Here is a tiny trained network, its code and every weight. The questions are about switching its units off for an input and a class, where a switched-off unit gives its printed mean instead of its output.

import numpy as np


def w(rows, s, z=0):
    codes = np.array(rows[::2]) - 128.0
    scale = np.full(codes.shape[1], s)
    scale[-1] = z or s
    return codes * scale


def f(y):
    return np.maximum(y, 0)


def log_softmax(a):
    a = a - a.max(-1, keepdims=True)
    return a - np.log(np.exp(a).sum(-1, keepdims=True))


def net(x, mask):
    res = np.array(x, float).reshape(1, 3) / 4 @ E
    y = f(res @ A[0][:, :-1].T + A[0][:, -1])
    res = res + np.where(mask, y, B[0][:, -1]) @ B[0][:, :-1]
    return log_softmax(res[-1] @ U[:, :-1].T + U[:, -1])


A, B = {}, {}
E = w([
[72,163,71,112,151,38],'x0',
[162,255,162,204,121,120],'x1',
[41,135,79,235,203,176],'x2',
],0.011)
A[0] = w([
[94,135,106,90,160,89,93],'N1',
[108,148,66,116,141,81,82],'N2',
[103,187,113,73,216,29,132],'N3',
[103,80,105,104,128,92,99],'N4',
[97,144,164,113,146,222,121],'N5',
[112,136,164,111,105,190,255],'N6',
[143,95,157,139,65,233,61],'N7',
[34,93,130,201,174,172,101],'N8',
[146,126,166,104,78,71,96],'N9',
[231,117,150,99,59,69,133],'N10',
[116,69,124,79,134,123,67],'N11',
[199,184,165,136,182,110,124],'N12',
[189,38,73,107,181,169,99],'N13',
[182,176,139,156,145,131,118],'N14',
[134,144,161,107,106,248,111],'N15',
[214,102,122,124,142,197,96],'N16',
[131,170,192,221,59,124,81],'N17',
[131,208,114,121,132,117,151],'N18',
[208,76,170,160,144,181,109],'N19',
[186,203,139,153,161,158,141],'N20',
[148,85,170,87,66,76,160],'N21',
[134,48,87,96,139,173,100],'N22',
[56,139,91,110,77,51,75],'N23',
[84,123,82,240,222,173,108],'N24',
],0.011,0.0085)
B[0] = w([
[126,180,193,176,94,245,160],'N1',
[168,249,173,89,102,174,164],'N2',
[62,175,234,37,98,222,211],'N3',
[134,153,94,171,59,231,165],'N4',
[135,221,162,81,170,162,169],'N5',
[47,134,129,66,228,233,218],'N6',
[113,190,214,126,63,132,185],'N7',
[238,98,204,177,159,60,219],'N8',
[253,118,192,203,210,88,184],'N9',
[201,100,102,207,231,57,244],'N10',
[161,101,109,158,57,120,166],'N11',
[139,53,80,135,96,182,184],'N12',
[163,67,59,167,60,194,184],'N13',
[134,110,54,188,108,183,175],'N14',
[58,160,230,22,86,125,189],'N15',
[95,182,219,90,83,217,179],'N16',
[154,92,84,180,64,188,188],'N17',
[30,83,88,162,76,227,183],'N18',
[105,214,158,86,118,160,194],'N19',
[63,82,91,212,102,151,197],'N20',
[133,105,151,170,193,97,226],'N21',
[131,68,62,173,64,157,185],'N22',
[169,219,148,91,110,216,176],'N23',
[196,111,188,177,158,63,250],'N24',
],0.0062,0.013)
U = w([
[211,116,155,174,199,77,67],'0',
[94,221,170,68,76,154,111],'1',
[131,76,4,191,6,162,82],'2',
[60,106,92,112,222,144,255],'3',
[39,143,82,51,161,44,63],'4',
],0.011,0.0094)

Each question gives the input, the list of numbers given to net, and the class t.
The units are the neurons (one row each of A and B). Each row of codes is followed by its name. A weight is (code - 128) times the scale printed after its matrix; where a second scale follows, it is the last column's (A, B and U).
mask holds one flag per neuron, in row order. A switched-off neuron (its flag False) gives its mean, the last column of its row in B, instead of its output. The means were averaged over made-up inputs and are rounded, as every weight is.
A unit's drop is (log p(t) with every unit on - log p(t) with that unit switched off) / (log p(t) with every unit on - log p(t) with every unit switched off).
The circuit of an input: a set's keep is (log p(t) with only the set's units on - log p(t) with every unit switched off) / (log p(t) with every unit on - log p(t) with every unit switched off). Starting from the 12 units with the biggest drops (on a tie, the unit counted first), units are removed one at a time, each time the one whose removal leaves the highest keep (on an exact tie, the one counted first), for as long as the keep stays at least 0.8.
units of the circuit, in order: the units of the circuit, biggest drop first
k most important neurons: the k neurons with the biggest drops, biggest first
drop when u is switched off: that unit's drop, to one decimal
input [1,-5,5], class 0: 3 most important neurons -> (N8, N24, N18)
input [-7,-4,7], class 0: units of the circuit, in order -> (N8)
input [-4,2,-5], class 0: 3 most important neurons -> (N10, N3, N9)
input [7,2,5], class 1: 2 most important neurons -> (N3, N10)
input [-5,6,0], class 2: 2 most important neurons -> (N17, N20)
input [0,2,5], class 0: 2 most important neurons -> (N24, N8)
input [4,5,4], class 2: 2 most important neurons -> (N18, N10)
input [-3,-6,-1], class 2: 2 most important neurons -> (N13, N22)
input [2,-4,6], class 0: 2 most important neurons -> (N8, N24)
input [-8,6,5], class 1: drop when N15 is switched off -> 0.2
input [7,-7,0], class 1: drop when N12 is switched off -> 0.1
input [4,-6,8], class 0: drop when N8 is switched off -> 0.3
input [8,5,4], class 1: drop when N3 is switched off -> 0.2
input [-6,-2,8], class 0: units of the circuit, in order -> (N8)
